Each row has a hidden value; after the row comes its tier, the name of the range that the value falls in. Each part has its own.
[-167   11  239 -199   94 -210   88 -104 -124 -261  177  245  281  -99
  192 -239  131 -248  -42   89   73  400 -131  -30 -114  168  294  -52
  124  -39  437 -250  -87 -271 -126   87  193  278  -45  230  -59 -191
 -147  -10  162  132 -136  128]
R
[ -73   46   23   69  359 -198  -63  -11  -99  195  188  133 -222  -97
   41 -295  163  127 -133 -190  132  -73   98 -145  -91   84  -86   94
  272 -182  179   -8  117   14  -13   -5 -271   11   99   54   29  166
  -54  309  -80 -174  -70  286]
E
[  51   67  -80  -29  -13  -75 -144 -161   42   85  -38   36  100   42
   76 -270  273   96   94    5  -36  -82   32 -135  -11  -64 -342  124
   23  -85   85  174  128   55  156  -12 -366 -360   33  -51  -13  180
  -53  118 -171   60   36  -91]
J
[ 290  -79 -106 -207   39 -293 -447  549  285 -838  203 -143 -137 -146
 -317  230 -306  -61 -150   -6 -318 -186  125 -114  258  274  -62 -209
 -216  -54  163   68 -136 -322  268  104  -91  -26  127  -74 -104   86
  -38  -13  -69  225  436   55]
R
[-108  -16  123  -82  105 -270   77  -69  -31   75  225   11 -196 -113
  142   57  313   26 -175 -100  174 -128 -205   10 -187  -98  229  208
 -264   78   29 -262  100  141 -142   29 -233  314 -102   18 -205   70
 -251  197 -117  -91  138  167]
Y
[ -33   -9  -19   91 -253  152   -3  -19  249    0 -132  -40  190   10
   -8 -140   51   31  142  -47  -93  -78   85 -124  199  -78 -185   57
 -119  -70  -28  332  177   41   87 -118 -285 -387 -144 -146  209  137
   13   84  -79  163   61 -199]
U
[ -53  -16  -63   57 -277  141  -47  -44  244   94 -131  -21   73   42
  -32 -158   87   33  136 -106  -49 -130   66 -159  243  -98 -172   70
 -127  -69   43  277  220  101    6 -159 -162 -293 -203 -126  274  141
   78   99 -103   66  121 -240]
F
[  29 -111   78  -27  -78 -119 -132  379  271 -637  159 -165 -161 -132
 -184  279 -186   32 -250  -41 -186 -143 -104   12  185  135  198  -82
 -262   62  -26    9   64  -70   77  127 -357   39   35  -43  -97   55
 -175  111 -138  176  250   91]
W
[  19  -71  -74  144 -222  248  153   25  214   42 -171 -157  248 -143
   67  -13  -55   22  165   11  -38  -92  151 -170  215  -91 -199   24
 -122  -77 -106  342   47  -11   92 -127  -42 -353 -170 -320  123   83
  102   59  167  243  108 -227]
Y
[ 433  -14 -159 -255 -115 -363 -523  554  193 -844  148  -21 -151  -45
 -418  296 -221  -99  -74   -4 -375 -249  135 -188  206  235  -52  -41
 -360    8   96 -118 -192 -382  208   15   14   44  -75 -137  -92  -16
 -108 -114  -97  250  689  112]
R
[ -38  -39  109  -87 -299 -148  -39   61  144 -239   97  274  280  122
   53 -272  254 -123   88   16  -32   92   43  -11    1   70   94   40
 -211  -14  229  -60  -61 -241  -51 -139 -141  -95 -246   33   75  -20
 -160  -55 -125  245    7 -169]
U
[ -69 -123   95  -97 -245 -113    0    8  198 -198  116  131  401  -27
  153 -145  159  -97   65   66  113   76   21  -14   27   85   83   14
 -247   40  117    2  -75 -178    6  -76  -32    4 -155   -8  -15  -92
 -174 -119   -6  303  -60 -202]
R
[ -72   -6  -24  -73 -220   30  -59 -149  242   65  -52  -52  131   62
  101 -192  273   -3  130  -13  -29  -90  -58  -45   92 -183 -173   46
 -245  -26  112  230  198  115   60 -101 -292 -285 -118  -66   79  248
   -6  110 -205   84   53 -328]
X
[ -79  104  204 -109  131   14  303 -143 -257 -180  -29   66  271 -238
  167  -15  -20 -313   51  148  -55  428 -149 -130 -121   -7  286    5
  141  -60  273 -219  -87 -262 -131   64  370  242 -153    2  -74 -181
  -49   66  420  153   86  248]
X
[  -4   38  -90  157  338  -39  -45    7  -66  259   49   53 -116 -166
   22 -316   -2  151  -21 -175   86  -87  262 -263   66  121 -302   43
  411 -268  140  212   87    0   84  -25 -123 -202  124  -70  138  137
  120  267   94 -117  -60  200]
J
[  17   12  -92  -32  -18   62  -10 -152  214  265 -101 -223  218 -247
   69   94  -48  -44  200  -77   92 -178  104 -236  169 -150 -236  147
 -243  -48 -141  337  160  173  136  -98   89  -69 -117 -218  131   66
   40   21  166   54  230  -81]
U
[  48  116  -53  -45  109 -148  -56 -126   39  269  -17   -9    9 -117
   39 -122  137  -40  147 -144   -5 -144  140 -216   33  -85 -257  200
  -88 -136   52  198  119  119   84  -62  -91 -135  -85  -73  117  112
   11  114   52  -93  220   82]
X
[ 132  104 -150  122  305  -23   35   45 -177  382   -5   39 -235 -194
  -47 -119   35   41   65 -199   60 -186  274 -345  -35  -72 -192  180
  178 -236   49    7   11  -75  -40 -207  163   14 -167 -282  117  172
  138  290  203 -151  297  286]
Y
[  51 -140 -156   13 -294  245   14  -77  190   87 -131 -167  314 -134
   90  106   24   47  149   94  178 -149    9 -202  134 -164 -112   85
 -275   76 -179   98   48  -34   32 -210  204  -17 -252 -384   -3   28
    5  -39   99  306  191 -302]
E
[ -68   46  -41 -219  170 -229 -127 -254  140  348  109 -101   35 -173
  158  -80  218  -78  107 -137  192 -162   -8 -146    4 -147 -167  145
 -248  -55  126  151  181  234   64  -45   34  139  -28   20   32  159
  -17   88  -14 -154  148  -56]
F
[  -7  -53  153  199 -110  -25   53  431  167 -579   78  -55 -263  -66
 -227  175 -178   99 -270 -110 -298 -102  -37   12  175  154  218  -11
  -77  -11  -78   37   94  -63   -1  116 -594 -176  -24  -56   12   44
 -169  232 -128  137  188  238]
F
[ -24   36  -76  -57   33  -22  -51 -153  168  280  -42 -127   77 -160
   66  -60   64  -35  154 -125   70 -157   90 -206  136 -125 -229  120
 -152  -96   27  281  180  174   82  -89   14  -85  -89 -111  154  132
   69   94   64  -51  176  -80]
F
[-277  167  252  -27  -56  247  359 -337 -382 -162 -239   88  -66  -24
   70  -83   61 -190  -89   94 -181  521 -495 -132   20  -95  414   42
  394    1  390 -333  262   28 -379  176  200  178 -198  177  102 -205
   40  243  214  -55   68  248]
Y
[  -6 -107  -46  146 -212  214   46   56  158 -119  -75   -3  260   -5
   74 -207   69  111   61   89   -7    1   90  -90  101   -8 -158  -53
   41  -68    7  203   23 -167   91 -122 -244 -384  -72 -233   26  145
    2  104  -42  320  -97 -243]
E
[  17   83  -97  -16   91  -81 -155  -98   56  286  -10   39  -65  -61
  -41 -184  104   27  102 -193   52 -168  144 -258   95  -50 -237  165
   15 -144   88  165  186   99   32 -129  -42  -74  -99  -62  218  134
   51  148  -35 -126  183   65]
W
[ -29  -83 -108  112 -304  241  -35   41  224   68 -129    0  105   22
  -59 -143   14   66  119  -79   25 -126  115 -200  253  -68 -117   27
  -72  -63   13  201  153  -34  -37 -249    1 -209 -263 -234  277  117
  108   89  -46  152  110 -257]
W
[  49 -118    9   41 -185   82  101   84  133 -157    4   21  448 -145
  118  -30   -7  -57  118  122   84   47  134 -113   26   32   -4    9
 -157   -9  -56   68 -148 -289   70 -147   82  -82 -181 -262  -44  -53
  -98  -69  180  406   23 -133]
R
[ 168 -129  -44 -157 -142 -221 -264  325  161 -654  180 -105 -148  -63
 -152  288  -19   60 -235   64 -113 -196 -159  -25   80  112  137  -19
 -337  145    2 -224  -54 -146   67   99 -192  150  -12 -101 -277    3
 -218    6 -188  237  373    4]
J
[  43  -26  111   -9 -146  -92  106  141   58 -233   70  206  391  -81
   65 -138   41 -190  131   52  -34  146  183  -93  -21  114   98   34
 -129  -71  116  -23 -203 -371    2 -137   79  -44 -242 -108   39 -115
 -127  -77  186  322   62   12]
U
[ -24  -81   41  199 -275  178  196  134  233 -107 -118  -20  310 -110
   38  -75 -101  -16  136  -16  -89   -3  211 -120  231   52  -93   13
  -83  -94  -76  333  -10 -102   66  -98 -144 -384 -180 -217  188  -35
   26   10  177  295   16 -143]
X
[  67  113  -18   96  284 -115   27   10  -73  274   41   22  -66 -237
  -31  -31  -24    2   53 -196   55 -143  223 -270  -31   -7 -127  229
   59 -169  -70   96   63    8   41  -92  -32   28  -90 -153  109   56
  -38  191  177  -97  224  371]
U
[  61  -62   44  135  -92  131  140  159   95 -236  -12   55  416 -111
   82 -154  -25  -39  110  130  -57  117  204  -85  -13   49  -62  -62
   17 -113   -5  161 -156 -387  133 -138 -140 -310 -100 -264  -29   78
  -70   55  144  420  -68  -63]
R
[  73  -88   57    4  -21  -13  148  126    8 -204   76   93  485 -234
  139  -38  -68 -158  109  137   97  162  191 -139  -55  122   79  -15
  -54  -58   33  -40 -277 -437   52 -121  273   69 -163 -226  -86 -145
 -107  -93  347  404   20   37]
R
[  54  -89   43   15  -60  113  175   82  135 -192   28  -67  517 -210
  185  -15    3 -122  144  195   41  108  117  -49  -84  -65    5  -70
 -190  -43  -44  119 -185 -366  147 -155   22 -122 -127 -320 -157  109
 -106   15  205  456  -17 -140]
W
[-100  -64  121  132   56   -8  120  130   -1 -110  150  -33 -232 -119
  -14  128   75  131 -259  -87   90 -114 -165  -14  -92  -51  302  116
  -97   58 -110 -209  137    8 -139  -23 -343  207 -102 -121 -126  113
 -230  300 -124   35   99  244]
W
[  76  -77   88   36  -71    3  178  132   58 -243   47   64  536 -231
  135   -3  -82 -154  128  144   41  152  195 -111  -43  106   59    8
 -114  -45  -44   40 -256 -403   97  -99  136  -35 -158 -234  -84 -142
 -148 -102  328  444   19   34]
R
[  94   41   73   -8  120 -100  131   79 -316 -254   73  318  272 -107
  101 -267   67 -149   31  150  -19  334  127 -180 -176  204   98   -5
  326 -142  313 -299 -306 -529  -62  -39  278   59 -120  -75 -114 -184
  -67   20  314  266    5  233]
J
[  46   96  -77   39  277 -108 -115  -67  -84  226   54   83  -88  -69
   21 -295  164   93   23 -117   43  -91  156 -214  -69  -11 -273  112
  221 -201  134  103  101  -28   87  -71 -212 -166   49  -70   48  224
    9  256  -52  -90   38  172]
E
[  22 -149  -38  224 -177  236  137  195  110 -125  -60   46  303 -135
   27 -122 -144   55   64   42   55   32  245 -189  167  126  -52  -54
  117 -104  -34  147 -110 -300   21 -171   86 -210 -164 -301  116  -54
   50   28  223  357  -44  -96]
E
[ 298  -36 -106 -194  -26 -368 -526  545  187 -868  214   46 -271   50
 -362   31 -120   10 -194  -27 -386 -173   96  -94  202  315  -91 -166
  -98  -69  286  -55 -116 -339  205  107 -285 -141  115   29  -86  109
  -67   33 -265  166  399   63]
E
[ -61 -106  111  140 -125  -22  115  281   74 -342  111  -44 -324  -65
  -97  191   11  129 -296  -97  -70 -150 -161    8   64   34  315   66
 -162   76  -66 -190   95   13 -158   44 -373   90 -135 -104  -91   33
 -173  241 -129   69  202  154]
Y
[  91  -59   -1   73 -238  144  138  118  143 -139  -75    1  413 -127
   46   12  -33 -105  190   92  -33   20  171 -142   52  -47  -16   42
 -220  -36  -94  118 -125 -290   64 -211   74 -160 -283 -335   34    3
  -57  -34  196  392  154 -120]
U
[  43 -120   14  -36 -196  -55   36   61   47 -204   81  165  392  -46
  150 -160  150  -50   69  139  108   91   83  -81  -43  100   27   12
 -101    7  108 -107 -202 -325    6 -113   91  -21 -170 -147 -107 -103
 -130  -96   92  370  -18 -156]
J
[-114 -114  -74  -14  -78   66  -50 -161  242  140  -20 -160  186 -144
  159  -97   52  102   42  -27  182 -111   -2 -133  209  -14 -216   11
  -57  -17   18  290  182  196   99   14  -67 -135   47  -67   64   47
   42   35    7   84  -65 -255]
J
[ 116  -59   55  -45 -161  -44  204   70   87 -182   10    4  528 -215
  187   58   30 -203  200  162    7   84  152  -91  -54   -5   11   61
 -317   -5  -51   42 -272 -314   97 -106  166  -61 -233 -275 -140 -115
 -130 -143  328  428  149  -90]
Y

[   1 -176 -185  -25 -225   12  107 -219  112  -49  -25  240  163   -2
  -17  124 -104   78  -54   98   80   50   89  142   -8   76  -23   51
  -43  -10  186    8   -1  -22   40  -31  -75  -36 -106    3    7  -36
   60   41   54 -147  102 -157]
<107>
[  -4 -151  -52  129 -297   83  -11  -56   54 -310  143   39   17  -17
  149  -90  -97   44    0  177 -107 -115  140    2   97 -181  175  -31
   43   -7  -31 -146  -26 -153 -149   45  -70   55  102   63  -16   29
   83  213   -5 -184  144 -217]
<90>
[  89  -73  -18   52 -490 -114   82 -264    6 -227  310  189   69  108
   72  -60  -12  127  -86  -57  146 -143  166   24  275  -72  221 -100
  -48  -56  -47 -186  -48 -215 -124  -37 -143   34  160   83   83   40
  -47   23   71 -282  118 -224]
<101>
[-102 -126   21  101  352  334    0  466  -33 -243   90 -124  -21  -31
  -54   98   32 -116  -60  196 -149 -240  438   47   21 -194 -101    8
  135   57  122   81  105  209   42  146  226  -97   18  155   45   73
   10  304   22    8   93  -19]
<100>
[  57  168  137  113  -12  122 -120   82 -105   83  -59 -146 -207  165
  250 -164  131  -95  177  -60 -129 -102 -119  -26  232   73  105  -64
  -80 -136 -131 -143 -113 -212   -2 -139  -85  -56  238  149    1 -109
  -58   22  206 -251   13 -193]
<94>
[-185 -151  -94   77  -84  177  -57 -310  165   85 -236   95   45  -34
   17  296 -147 -108  -51  150 -244  120  -88  106  -57   18 -238  161
 -281   27  132   -2  -56 -139   78   -9   14    2 -243  -53  -32    3
   81  -38  -29   38  118 -202]
<98>
[ -15  -95  -50   77 -172  -24   81 -260   36   22  181  147   70  115
 -114  117    1   18 -174 -149   42  -48  106  126  279   80 -107  -50
 -226  -18  120  -52   49 -132   27  -20  -20   30   30   78  130   58
 -176 -141  124 -147  140 -129]
<91>
[ -64   72 -196  101 -242   53  -15 -316   61  138  -50  184  -30   49
  -44   34  -16    3    8  -37   12   75 -120   92   67  184 -110  -48
 -150  -84  -95  -23   16 -146   60 -189 -159   53  -54   92    5  -64
  -74 -171   22  -76   93 -243]
<98>
[ 259   99  -19 -140  173  -31  -53  298 -120  248 -177  286  -69   82
  -47  -15   83  182  336   87  245  351 -219  153 -215  248   13   14
  -11 -166  306   58  150   11   93 -141   73  -59 -167  -15  -21 -241
  213   61  220 -314 -106  132]
<90>
[ -13 -194   50  -52 -388  -16    0 -264   84 -295  142  -40   53    3
   40  -62 -162   30 -178 -207   47 -129  161  150  144 -178  175   92
   28  -56   72  -25  -54 -180   48   -8 -100  -14   95  177   46   63
 -189  197   42 -238   49 -158]
<107>
[ -12 -165  122   25 -154   32  -80  -95   -4 -258  163  -16  -51   41
  -11   20  -67    2  -63  -35  -39  -84  212  106  112 -269   83   28
  -91 -105   97  -55   90 -200  -77   44  117   47   52   88   74  103
 -117  161   41 -136   73  -64]
<114>
[  14 -163  321  -92  278  107 -172  233 -124 -122  -64 -223 -158  119
   93   70   59 -116   77  -83 -101  -34  130  110   30 -264   62  134
 -110 -166  262   34   58 -139   16   85  300  -89   42   64   73   65
 -119  249  210 -159  -28   94]
<94>
[  99 -268   94  -84 -383  -65   42 -330   87 -303  107   77   87   35
   76  -13 -176   91  -37   55   64 -100  289  182  131 -220  200   69
  -65 -164  244  -98   37 -239  -99    1   15  -21  122   23   36    6
  -59  221  106 -256   67 -120]
<107>
[  32   67 -152  -95    3 -124  -60   22 -116  218   27  254 -107  114
 -280   57  108  119    3 -377  351  341 -303  150 -122  231  -87  -12
  -87 -117   85  166  167  -11  182 -146   -5   94 -248  155   85  -22
 -157 -171   82 -141  -61   63]
<101>
[-135 -112  -94  154 -326   48   37 -249   55 -205  254   85   63   51
    0   91  -20  -28 -227  -74  -53 -179  172    0  242 -109    6  -54
  -98   59 -128 -102  -63 -134  -47   29  -89   53   38  114   91  153
 -119  -33  -33  -73  185 -266]
<101>
[-106  -29   59   -2 -329   41 -130 -322   50 -147   45 -108 -131   17
  -35  -61 -121  -58 -129 -312   -2  -64    8  144   94 -141   55   83
  -57 -137  -92   21  -11 -237  106 -129  -87   49   45  254   26   51
 -294   71  -31 -104   -9 -180]
<107>
[-134    6  -18  148 -144  108  -46  -73   49  -43   82  -65 -168    7
 -147   59  -89  -72 -132 -151  -73  -17    9   53  101  -30 -141   48
 -107   -3   -5   13   50  -65   55  -39   24  119  -25  263    6   43
 -109   36 -128   39   14 -140]
<112>
[-109 -275   52   79  328  251  -40  338   11 -179  -18 -142   16  -26
   13  164  -35 -122  -57  154 -263  -67  233   73   -8 -199 -122  116
  -14   80  288   64   72   79    6  216  265  -45  -68   44   39  112
   45  278   70  -32  121   29]
<90>
[ 213  155  102 -209  190   90 -128  370 -170  -21 -106  287 -137   34
  -79   55  105  150  381  298  318  136  199  132 -339  -84   98   -1
  113 -285  149   78  220   65   39 -160  217 -141 -170    3  -22 -191
  232  242   73 -161 -165  117]
<100>
[-162 -101 -199   88  186  114    1  194  -40   87  -44   48  -19   63
  -55  187  108  -81  -82  -96  -33  117 -148   -8  -43  126 -167   34
  -58   98   52  105  -15  113  100   63   39   24 -199   93   43   79
   -3  -46   38    2   98  -81]
<91>
[ -59  185  -42   30 -113  -15 -114  -12 -101  208 -113  120 -232  137
   16  133  132  -30  116 -150  111  208 -340  -68  -77  147  -39   41
 -156  -85 -132  -11  -89  -95   60 -162  -38   50 -177  130  -27  -47
   77 -124  -50  -26  -86 -152]
<101>
[ -10 -110  -67    8 -372  -88  -26 -331   25 -131  194  176   19   65
  -79   -3  -60   94 -131 -198  130   42  -24  121  120  -54   83  -34
 -132  -81  -12  -54   47 -236    0  -54 -101  101  -30   86   90   67
 -175  -55   47 -196   98 -147]
<91>
[ 107  -10  -52  -48  345   73  -92  435 -230  -59  -61  181 -171  113
  -11   30  231   55  396  356  169  110  222   35 -256 -121   69 -104
   84 -302  121   80  308   78 -185  -46  329   -8  -63  -36    9  -34
  142  175  119  -35    1   98]
<114>
[-138  246   18   56   34  101 -237  -62 -132  199 -109   23 -322  130
  -83  101  163 -123  114 -188   28  117 -201   13  -55   34 -133  -18
 -195 -205 -243   52   55 -159   95 -227   53   61 -132  174   25    5
 -158 -174  -32   69  -61 -128]
<91>
[-212   -5  -12  141   43  274 -134  103  -36 -181  -24 -191 -126   25
  168   14   84 -205   -2   37 -224 -224  152  -57   50 -192   19    4
   64  -31 -249    1  -87  -44    0  -14   12  -51   71  165    2  109
  -94  141  -18   22  109 -242]
<98>
[-193  -31 -209  169 -149  133  -81 -160    0 -111   95   35  -75   33
  -30  -17   38  -73  -84  -67  -70  -59    3   20   66  -54  -35  -98
  -39  -54 -256    5   51 -115  -13  -68  -92  112  -11  146   45  107
 -197  -72  -30    9  170 -250]
<94>
[-115  -16 -198  139 -378   36   53 -244  103  -94  112  231  -39  -26
 -144  160 -111   44  -92  100   62   22   82    8   -3  -10  -94    0
  -90    7  -56  -43   41  -35  -50  -65  -49  130 -135  136  -30   21
   97  -10 -230   78   63 -241]
<112>
[-219 -102  -59  116  143  189  -79  215  -83 -177   85 -122  -90   60
   32  111  133 -162 -104  -72 -113 -137  128  -58   33 -172  -30    1
   36   35 -130   61  -22   49    8   90   99    1  -35  160   66  191
 -114   97  -12   46  116 -136]
<91>
[-105 -137 -133  192 -281   67   10 -273   68 -186  193  107   14   26
  -24   34  -63   -5 -114   81 -107 -100  160   46  185 -114  -25  -89
 -139  -29  -68 -111   71 -180 -131    8  -33  131   47   63   56  103
  -91  -26  -24  -43  207 -240]
<114>
[  34  126  348  -13   24    1 -255  200 -201   27  -68 -354 -435  206
  185 -160  123 -127  150 -401  -30   41 -303  -36  117  -88  190   95
 -101 -210  -47  -52  -99 -262   34  -93   69   29  165  286   -3  -31
 -166  140  125 -205 -175  -34]
<91>
[  58  167  -84   39  208  158  -65  193  -54  213  -64  147 -109   26
 -202   -9   55   37  131    8   71  133  -32  174  -54  212 -198  -61
  -31 -108   94  100  212   50  162 -162   48   -9  -93  141   25 -146
  -34  -37  106 -116  -13   22]
<112>
[  56   83 -142  169 -207  -43  120  -92   44  197  102   99 -120   91
 -184  -52  -52   69  -56 -184   91  107 -165   81  228  332 -156  -56
 -147  -12  135  -42   86  -33   43 -122 -106  151   67  261    2 -124
  -51 -121   10 -120   10 -124]
<112>
[  50   56 -156   78 -153   -8  161   -6   93  249   39  192   18   32
 -215   98  -96   99 -151 -201  138  177 -241  101  125  417 -212   50
 -125  148  238    9  -38   89  224  -61 -157   41 -128  216   -1 -158
   80  -96    4 -171  -27  -94]
<100>
[-165  -62 -235   60  267  128  -26  358  -50   86   26    1  -32   -3
 -227   93   78  -46 -165 -314   40  165 -183   70 -105  165 -211   51
   87  149   70  239   73  222  245   57   25   47 -243  240   64   98
 -125    3    7  -27   48   33]
<114>
[ 193  213  -46   -3 -207   -9   15  107 -103  -44  103  253 -163   84
  -43 -129   70  169  245  159  313    0  126   31  -24   66  157 -139
  100 -225  -58  -73  128  -15  -70 -215  -41    7   81  158  -34 -193
  133  101    3 -178  -83 -113]
<100>
[ 129  -64   67  -21 -163   38  -35  171  -30 -272  176  -31 -100    0
  -23 -232 -101  123    1  -85  131  -41   67  117   47 -109  225  -12
  141  -85   94  -34   76  -68   29   -5  -50   38  120  229    1  -85
  -48  299   64 -298  -36  -38]
<100>
[  24 -193  210  -97 -299  -29  -73 -213    5 -313   97   42   11   64
  135  105  -71   21  -22   21   33 -105  239   71   67 -341  219  105
 -103 -130  104 -107  -56 -260  -87   35   86  -58   23   -4   54   89
   -8  215   52 -193   31 -113]
<94>
[  43   -5  230 -119 -271   11 -203 -249  -34 -238  125  145  -59   24
  -40   64  -57   64   31  -27  100  -49  248  171  -17 -349  142   38
 -109 -231  -21  -53   99 -312   -2 -108  102  -34  -54   29   84   58
 -112  127   20 -181  -17  -51]
<114>
[  31   12  279   74  292  112 -184  241 -148  143 -213 -359 -379  204
  192  -81  107 -186  234 -105 -227   60 -212   15  140   -3    0   76
 -220 -219  177  -52   14 -208  -43  -27  205   26  186  151  -20  -82
  -90  113  227 -129  -67   -2]
<94>
[-123 -306  -30  133  111  204   -1  199   40 -218  -98 -239  -18   18
  261   14  -43 -152    6  174 -314 -107   74  -34   60 -145   53  101
   25   51  156  -34  -95   -9 -100  183   80  -16   91   59  -44   64
   76  294   86  -75  153 -156]
<98>
[-211  -18  -76  144 -136  314  -65  236   14 -432   90  -33  -73  -96
  145   82  -13  -98  -28  313 -122 -278  316 -156 -114 -333  123   17
  236   85 -309  -48 -133  103  -62   62  -12  -48  -47  164  -75   89
  213  344 -257   86   68 -304]
<100>
[ -94   99   -9  -59 -507 -128 -164 -336  -28  -76   46   18 -249   66
  -61  -54  -42   21  -51 -450  237  124 -249   38  -57  -72  156   82
  -33 -182 -239   37  -50 -246   86 -218 -155  132  -76  299  -14   42
 -211   -9 -155  -68 -119 -190]
<98>
[ 182  158 -232   78  -12    1  118   78  -48  274  -62  427    9  108
  -41   58  123  154  286  321  179  171  -23   44  -12  355 -101 -147
  -77 -111  128  -65  129   50  -67 -179  -21  -11  -58  -37  -21 -221
  276 -125  122 -161   50  -98]
<90>
[ -71  -76  156  -73 -339   93 -125 -255  107 -286  179   59  -23  -91
 -211  101 -247   48 -250 -192   67  -59  170  208    1 -279   12  133
  -81  -24   36   12   36 -179  186  -23   -8   16 -148  191   58   51
 -150  172 -129 -115  -40  -89]
<100>
[-185 -107  303   84  239  204  -84  195   25   35 -145 -323 -308   53
  -99  361 -102 -248 -115  -79 -260   20   13    8   43 -141 -291  297
 -307   37  343   38  -32   11   89  142  363   32 -131  227  -34   42
   54  197 -143  194 -133    6]
<100>
[-209  275 -158  229   67  346 -111  110   34  201 -118   -6 -206  -35
 -115   75   11 -140  -27  -15 -163   15 -206  -10  -20  217 -292  -18
  -64   83 -263   35  -54   66  238 -160 -133   30 -156  261  -60 -112
   18  -96 -140   91   -1 -254]
<100>
[-120 -157 -106  -53 -323 -123   93 -227   10 -162  177  254   56   79
 -131  338   18   38 -191 -111  259    6  194   -1  -15 -121    0   80
  -88   -5   51   39  -22    6  -30   24   70   23 -198   83   76  182
    6   -7 -146   53   38 -137]
<94>
[-259 -187   -6  118  453  326 -105  322  -23  -18 -192 -272 -104   23
   62  208   67 -278  -38   45 -341  -49   61    9  -41 -106 -220  136
  -58   54  123  134   -6  100   77  145  235  -52  -95  102   13  127
  -52  156   55  111  108  -52]
<98>
